Below is a small trained network, with its code and all its weights. Each question gives an input and a target symbol and asks what happens when units are switched off, that is, made to give their printed mean instead of their output.

import numpy as np


def w(rows, s, z=0):
    codes = np.array(rows[::2]) - 128.0
    scale = np.full(codes.shape[1], s)
    scale[-1] = z or s
    return codes * scale


def norm(h):
    return h / np.sqrt((h * h).mean(-1, keepdims=True) + 1e-5)


def f(y):
    return y / 2 * (1 + np.tanh(0.7978845608 * (y + 0.044715 * y**3)))


def softmax(a):
    e = np.exp(a - a.max(-1, keepdims=True))
    return e / e.sum(-1, keepdims=True)


def log_softmax(a):
    a = a - a.max(-1, keepdims=True)
    return a - np.log(np.exp(a).sum(-1, keepdims=True))


def net(x, mask):
    ids = ['αγδηθλπτφω'.index(c) for c in x.split()]
    T = len(ids)
    res = E[ids] + P[:T]
    u = 0
    for l in range(3):
        r = norm(res)
        for j in range(2):
            rows = slice(3 * j, 3 * j + 3)
            q, k, v = (r @ M[l][rows].T for M in (Q, K, V))
            z = softmax(np.where(np.tri(T) > 0, q @ k.T / 3**0.5, -1e9)) @ v
            o = O[l][rows]
            res = res + np.where(mask[u + j], z, o[:, -1]) @ o[:, :-1]
        u += 2
        y = f(norm(res) @ A[l][:, :-1].T + A[l][:, -1])
        res = res + np.where(mask[u : u + 4], y, B[l][:, -1]) @ B[l][:, :-1]
        u += 4
    return log_softmax(norm(res)[-1] @ U[:, :-1].T + U[:, -1])


Q, K, V, O, A, B = {}, {}, {}, {}, {}, {}
E = w([
[206,51,250,145],'α',
[23,165,184,199],'γ',
[40,166,170,102],'δ',
[84,134,183,31],'η',
[33,158,163,124],'θ',
[151,47,53,17],'λ',
[87,156,158,197],'π',
[89,98,129,169],'τ',
[109,178,205,241],'φ',
[144,82,201,233],'ω',
],0.022)
P = w([
[7,24,128,236],'0',
[57,61,134,174],'1',
[84,89,130,145],'2',
[102,111,130,136],'3',
[116,126,128,129],'4',
[127,138,130,128],'5',
[135,148,130,126],'6',
[145,156,129,128],'7',
[148,165,127,124],'8',
[153,171,127,127],'9',
[156,178,131,124],'10',
[162,183,129,122],'11',
[170,186,127,120],'12',
],0.013)
Q[0] = w([
[133,94,187,150],'L0H0',
[72,186,83,71],'L0H0',
[99,127,118,121],'L0H0',
[253,11,236,172],'L0H1',
[68,216,97,124],'L0H1',
[149,188,184,47],'L0H1',
],0.013)
K[0] = w([
[181,211,182,140],'L0H0',
[154,112,18,167],'L0H0',
[132,151,80,162],'L0H0',
[242,2,246,150],'L0H1',
[66,205,169,131],'L0H1',
[205,249,125,28],'L0H1',
],0.0085)
V[0] = w([
[145,129,161,128],'L0H0',
[173,143,7,132],'L0H0',
[152,129,92,104],'L0H0',
[90,126,174,118],'L0H1',
[108,75,117,122],'L0H1',
[89,121,142,135],'L0H1',
],0.015)
O[0] = w([
[102,101,176,127,106],'L0H0',
[178,184,117,1,2],'L0H0',
[180,105,126,52,73],'L0H0',
[73,166,122,178,237],'L0H1',
[140,206,195,198,213],'L0H1',
[97,189,111,158,224],'L0H1',
],0.0077,0.0055)
A[0] = w([
[93,26,66,102,4],'L0N0',
[62,106,143,77,64],'L0N1',
[250,162,56,86,21],'L0N2',
[87,50,30,141,50],'L0N3',
],0.02,0.0042)
B[0] = w([
[161,173,3,128,243],'L0N0',
[93,144,181,118,183],'L0N1',
[83,111,249,97,255],'L0N2',
[102,101,61,167,224],'L0N3',
],0.031,0.0067)
Q[1] = w([
[154,113,162,222],'L1H0',
[161,237,66,166],'L1H0',
[5,146,104,80],'L1H0',
[93,108,130,95],'L1H1',
[114,98,107,146],'L1H1',
[140,107,173,84],'L1H1',
],0.031)
K[1] = w([
[112,85,137,232],'L1H0',
[115,229,96,171],'L1H0',
[4,95,97,40],'L1H0',
[122,157,135,87],'L1H1',
[126,89,122,127],'L1H1',
[130,125,161,107],'L1H1',
],0.034)
V[1] = w([
[193,180,7,237],'L1H0',
[102,162,175,125],'L1H0',
[170,36,54,108],'L1H0',
[85,58,26,99],'L1H1',
[235,21,136,154],'L1H1',
[121,153,81,122],'L1H1',
],0.012)
O[1] = w([
[207,145,255,122,82],'L1H0',
[142,128,86,159,159],'L1H0',
[55,117,182,51,71],'L1H0',
[189,206,45,185,187],'L1H1',
[114,196,165,149,1],'L1H1',
[121,145,87,160,142],'L1H1',
],0.012,0.007)
A[1] = w([
[108,191,207,151,130],'L1N0',
[78,254,196,114,1],'L1N1',
[162,181,116,74,184],'L1N2',
[115,96,188,83,184],'L1N3',
],0.032,0.0037)
B[1] = w([
[217,231,47,107,255],'L1N0',
[45,33,141,199,171],'L1N1',
[73,248,119,101,152],'L1N2',
[196,236,166,98,215],'L1N3',
],0.017,0.0092)
Q[2] = w([
[113,197,193,58],'L2H0',
[193,5,252,217],'L2H0',
[184,171,196,156],'L2H0',
[212,3,130,49],'L2H1',
[91,227,31,94],'L2H1',
[131,187,40,111],'L2H1',
],0.033)
K[2] = w([
[100,201,189,101],'L2H0',
[176,1,243,168],'L2H0',
[190,153,162,184],'L2H0',
[131,114,170,245],'L2H1',
[195,90,86,52],'L2H1',
[173,80,103,83],'L2H1',
],0.04)
V[2] = w([
[253,112,85,146],'L2H0',
[122,187,180,125],'L2H0',
[185,201,132,11],'L2H0',
[90,166,124,174],'L2H1',
[39,238,179,169],'L2H1',
[79,162,177,127],'L2H1',
],0.014)
O[2] = w([
[10,50,167,29,255],'L2H0',
[183,80,156,123,165],'L2H0',
[94,75,100,207,207],'L2H0',
[87,106,164,67,227],'L2H1',
[6,164,180,113,209],'L2H1',
[97,215,131,186,66],'L2H1',
],0.011,0.0044)
A[2] = w([
[143,167,250,143,47],'L2N0',
[167,165,117,132,95],'L2N1',
[137,117,254,194,177],'L2N2',
[146,52,106,200,1],'L2N3',
],0.034,0.0059)
B[2] = w([
[214,111,4,79,248],'L2N0',
[149,135,147,46,202],'L2N1',
[18,164,237,199,236],'L2N2',
[151,49,143,124,150],'L2N3',
],0.028,0.012)
U = w([
[87,186,155,190,200],'α',
[122,188,12,125,91],'γ',
[145,149,143,130,142],'δ',
[42,135,183,4,2],'η',
[122,87,228,126,127],'θ',
[174,104,96,211,82],'λ',
[163,50,160,91,147],'π',
[196,90,89,146,101],'τ',
[131,82,133,156,135],'φ',
[106,81,153,115,144],'ω',
],0.018,0.0089)

Each question gives the input, a string of symbols that net reads in full, and the target symbol t.
The units are the heads (3 rows each of Q, K, V and O) and the neurons (one row each of A and B). Each row of codes is followed by its name. A weight is (code - 128) times the scale printed after its matrix; where a second scale follows, it is the last column's (O, A, B and U).
mask holds one flag per unit, layer by layer, with each layer's heads first. A switched-off unit (its flag False) gives its mean, the last column of its rows in O or B, instead of its output. The means were averaged over made-up inputs and are rounded, as every weight is.
A unit's drop is (log p(t) with every unit on - log p(t) with that unit switched off) / (log p(t) with every unit on - log p(t) with every unit switched off).
most important unit: the unit with the biggest drop
k most important neurons: the k neurons with the biggest drops, biggest first
top k neurons in layer l: the k neurons of layer l with the biggest drops, biggest first
which heads matter: for each layer, one digit per head in row order, 1 if its drop is at least 0.15 and else 0, layers parted by /
input ω π δ, target α: which heads matter	01 / 00 / 01
input λ τ τ π α λ τ τ, target η: most important unit	L1H0
input δ τ ω θ π λ γ, target λ: 2 most important neurons	(L1N1; L1N0)
input λ ω δ, target ω: 2 most important neurons	(L0N0; L1N0)
input λ λ φ α τ λ δ τ π, target τ: 4 most important neurons	(L1N0; L0N2; L2N2; L0N0)
input τ δ π π λ φ, target δ: top 3 neurons in layer 2	(L2N0; L2N1; L2N2)
input π ω γ λ λ λ τ λ η, target α: 2 most important neurons	(L0N1; L2N0)
input π λ τ α δ λ γ α λ ω, target θ: which heads matter	10 / 11 / 01
input γ φ α τ τ δ α τ γ τ, target η: which heads matter	00 / 11 / 10
input π γ ω λ τ π λ τ θ, target α: 4 most important neurons	(L2N2; L1N1; L0N0; L0N2)
input λ τ π α τ λ π τ λ η, target η: which heads matter	11 / 11 / 00
input λ θ π θ θ τ δ π φ, target δ: which heads matter	10 / 10 / 11
input λ λ δ, target α: 2 most important neurons	(L2N2; L1N1)
input τ λ α ω, target θ: most important unit	L0N2
input θ δ α, target α: 2 most important neurons	(L2N2; L0N0)
input λ λ θ δ π, target α: top 2 neurons in layer 1	(L1N2; L1N3)
input τ λ φ λ η, target α: 4 most important neurons	(L0N1; L2N2; L1N1; L0N0)
input δ δ φ τ π θ, target α: 3 most important neurons	(L2N0; L1N3; L0N0)
input π α τ θ τ τ δ α λ λ λ τ η, target η: 3 most important neurons	(L0N0; L0N1; L0N3)
input α λ ω φ θ γ, target λ: most important unit	L0N0
input δ π τ λ λ π λ π λ, target η: 2 most important neurons	(L0N0; L2N0)
input γ π λ θ θ τ, target π: 2 most important neurons	(L0N3; L0N2)
input η λ λ ω τ, target α: which heads matter	11 / 10 / 00
input η α δ λ λ π, target α: top 3 neurons in layer 0	(L0N0; L0N2; L0N1)
input λ δ θ π, target τ: top 2 neurons in layer 1	(L1N0; L1N3)
input δ γ λ τ, target π: top 2 neurons in layer 2	(L2N2; L2N3)
input τ α λ λ π λ η λ, target η: top neuron in layer 2	(L2N0)
